[104 152 144 119] value 144
[110 119 103 123] value 103
[128 123 154 138] value 154
[ 99 147 129 138] value 129
[147 131 132 156] value 132
[100 133 119 124] value 119
[155 121 147 115] value 147
[130 103 120 156] value 120
[142 157 151 114] value 151
[125 104 129 107] value 129
---
[[118 117 115 132 137 109 137]
 [138 138 137 131 120 147 118]
 [147 133 144 128 119 105 134]] result: 117

[[118 140 121 112 131 135 105]
 [123 133 127 122 132 130 116]
 [119 130 130 118 138 141 116]] result: 140

[[127 129 132 139]
 [104 116 144 130]
 [129 137 110 125]] result: 129

[[130 129 128 129 129 127]
 [131 129 145 120 102 133]
 [143 116 133 141 133 125]] result: 129

[[136 154 126 136 133 143]
 [140 141 129 134 136 148]
 [140 131 142 129 127  99]] result: 154

[[143 140 121 145]
 [148 144 119 153]
 [114 116 136 109]] result: 140

[[122 123 127 127 132]
 [ 99  99 129 126 143]
 [151 152 129 128 120]] result: 123
---
[[150 125 123 147 136 144]
 [120 117 123 127 123 118]
 [115 122 123 114 118 118]] >> 136

[[ 99 148 142 103 146 109]
 [ 99 104 150 139 143 128]
 [101 129 143 144  99 132]] >> 146

[[137 118 117 134 104 123]
 [136 125 126 124 120 121]
 [138 119 110 146 116 104]] >> 104

[[119 121 144 125 125 121]
 [115 118 157 122 110 135]
 [128 152 101 119 133 131]] >> 125

[[118 122 144 124 114 144]
 [150 123 119 115 130 119]
 [117 146 132 136 118 120]] >> 114

[[128 134 150 133 128 128]
 [131 127 128 128 136 148]
 [129 130 147 139 129 127]] >> 128
---
Q:
[[139 132 114 115 113 120]
 [132 104 142 114 136 113]]
A: 136

Q: [148 138 118 106 100]
A: 118

Q: [120 116 105 134 128 129 130]
A: 129

Q: [125 139 122 150]
A: 125

Q: [139 112 133 122 105]
A: 122

Q: [107 157 124 115 113 122]
A: 122

Q:
[[133 146 131 136 131]
 [122 104 114 130 140]]
A: 136
---
[[125 134 104 133 125 114 152]
 [132 127 123 133 131 127 136]
 [131 133 138 128 129 139 113]] ans = 125, 113

[[128 131 153 112 128]
 [138 107 128 117 122]
 [150 110 141 122 127]] ans = 128, 127

[136 130 150 132 144 110] ans = 136, 110

[129 144 116 131 152] ans = 129, 152

[[125 118 101 137 136]
 [107 132 113 107 140]] ans = 125, 140

[124 135 149 128] ans = 124, 128

[[111 155 142 132 148 153]
 [113  99 136 111 124 126]] ans = 111, 126

[147 114 131 117 104 137] ans = 147, 137

[[137 142 120 123 131 133]
 [145 126 156 137 128 137]
 [142 123 143 144 125 134]] ans = 137, 134

[[117 121 109 135 121]
 [118 121 142 140 138]
 [150 127 129 132 125]] ans = 117, 125
---
[115 137 111 106 136 130 128]	130

[[121 137 113 103]
 [112 125 116 151]
 [101 139 136 134]]	136

[[112 119 100 124]
 [113 120 100 125]]	100

[[112 104 125 123 128 125 132]
 [113 132 135 116 127 128 136]
 [124 124 132 117 114 126 115]]	126

[[111 146 137 116 141 155]
 [138 110 123 122 112 112]
 [137 110 120 121 112 111]]	112

[156 148 133 133]	133

[130 121  99 147]	99
---
[[121 141 117 131]
 [157 140 124 130]
 [126 116 112 145]] value 140

[[135 131 124 114 119]
 [118 127 133 156 131]] value 124

[[133 107 135 120 137 125 106]
 [121 131 129 125 115 148 118]] value 137

[[141 136 110 127]
 [116 141 106 125]] value 136

[[111 120 151 150 124 125]
 [116 144 133 129 120 139]
 [127 139 149 140 121 143]] value 129

[[135 119 121 118 151]
 [153 130 123 112 126]] value 121

[[144 136 151 100 110]
 [139 143 117 117 129]] value 151

[[134 127 154 139 121 119]
 [125 131 146 135 131 128]] value 139
---
[[107 144 116 118 152]
 [106 153 124 132 147]
 [109 138 122 143 141]] result: 152, 109

[[139 148 128 109]
 [101 132 130 129]
 [137 131 116 106]] result: 109, 137

[101 141 115 110] result: 110, 101

[[109 113 156 111 141 124 139]
 [118 110 153 112 131 126 133]] result: 139, 118

[123 113 125 121 120 150 117] result: 117, 123

[138 106 140 147 103 129 135] result: 135, 138

[105 100 130 140] result: 140, 105

[145 105 113 114 140] result: 140, 145

[105 125 149 128 131] result: 131, 105
---
[114 121 116  99 131 139] out 139, 114

[[137 115 103 137]
 [131 130 127 110]
 [149 131 138 135]] out 137, 149

[146 105 128 103] out 103, 146

[[112 132 142 136 138 112]
 [154 136 121 119 151 128]] out 112, 154

[134 103 121 124] out 124, 134

[121 113 140 122 123 118 154] out 154, 121

[[118 123 126 119 135]
 [102 126 129 145 132]
 [101 126 128 143 124]] out 135, 101
---
[[119 119 132 126 127 119 129]
 [126 122 121 123 123 123 132]
 [120 123 136 129 133 121 150]] yields 129

[[120 132 138 116 113]
 [126 117 128 108 105]
 [132 148 132 134 146]] yields 113

[[132 131 132 135]
 [124 124 142 118]
 [106 114 133 126]] yields 135

[[131 137 119 107 128 128]
 [134 119 122 132 130 126]
 [129 118 130 126 127 119]] yields 128

[[140 148 122 137 127]
 [121 146 102 105 127]
 [125 126 137 118 131]] yields 127

[[123 121 138 114 127 121 110]
 [115 119 100 125 140 125 134]
 [111 123 134 126 132 134 112]] yields 110

[[130 118 136 143 158]
 [146 113 107 154 114]
 [129 130 140 128 116]] yields 158

[[132 150 140 143]
 [122 136 122 127]
 [124 134 120 124]] yields 143

[[110 118 131 118 107 146 122]
 [114 120 120 134 135 131 126]
 [127 114 142 139 147 109 122]] yields 122

[[129 126 133 106]
 [122 123 139 119]
 [120 130 111 134]] yields 106
---
147  127  129  110  117
124  145  128  157  102
114  148  141  137  115
: 148

137  125  140  139  134  136  134
124  108  127  123  134  123  123
104  111  106  124  111  121  141
: 111

138  124  118  116  146  100
137  115  109  112  148  134
102  104  130  118  150  127
: 104

138  127  143  127  125
123  104  132  140  126
128  128  135  128  129
: 128

121  105  107  115  144
121  109  106  114  141
129  152  124  135  123
: 152

116  119  118  129  105  124
127  130  122  128  116  125
127  116  105  118  105  125
: 116

110  122  110  143  124
134  155  134  102  134
157  112  157  125  131
: 112

127  119  106  119  111  118  108
138  136  136  144  132  139  124
155  136  128  143  129  138  104
: 136

137  111  101  127  102  123
115  110  153  120  144  121
115  139  128  126  131  127
: 139
---
Input:
104  153  133  135  114
124  121  123  134  123
Output: 153

Input:
138  142  140  152
134  118  132  113
Output: 142

Input:
128  105  115  141  112
118  141  125  141  143
Output: 105

Input:
116  125  111  136  124  132  120
114  131  146  154  113  142  125
Output: 125

Input:
129  128  119  127  147
132  128  107  118  127
Output: 128

Input:
134  112  117  127  108  106  128
142  133  136  136  108  106  143
Output: 112

Input:
138  123  121  151  151  110  111
131  108  111  145  119  109  138
Output: 123

Input:
106  138  157  135
110  145  138  144
Output: 138
---
array([[151, 131, 136, 123, 127, 115],
       [140, 135, 136, 129, 136, 127],
       [119, 127, 128, 113, 128, 131]]) gives 113

array([[119, 131, 135, 110, 128],
       [109, 134, 128, 120, 131],
       [147, 127, 130, 125, 152]]) gives 130

array([[158, 143, 100, 145],
       [138, 118, 101, 123],
       [139, 112,  98, 119]]) gives 112

array([[155, 124, 124, 127, 125],
       [152, 123, 129, 146, 130],
       [153, 124, 126, 146, 129]]) gives 126

array([[116, 115, 115, 123, 150, 113, 110],
       [132, 138, 144, 144, 130, 121, 144],
       [135, 130, 135, 122, 119, 129, 118]]) gives 119

array([[154, 127, 133, 128],
       [154, 132, 142, 141],
       [154, 126, 125, 126]]) gives 126

array([[126, 126, 145, 127],
       [ 99, 107, 102, 130],
       [155, 146, 146, 129]]) gives 146

array([[110, 135, 149, 138, 122, 119],
       [119, 134, 134, 118, 116, 133],
       [106, 125, 129, 142, 141, 125]]) gives 142
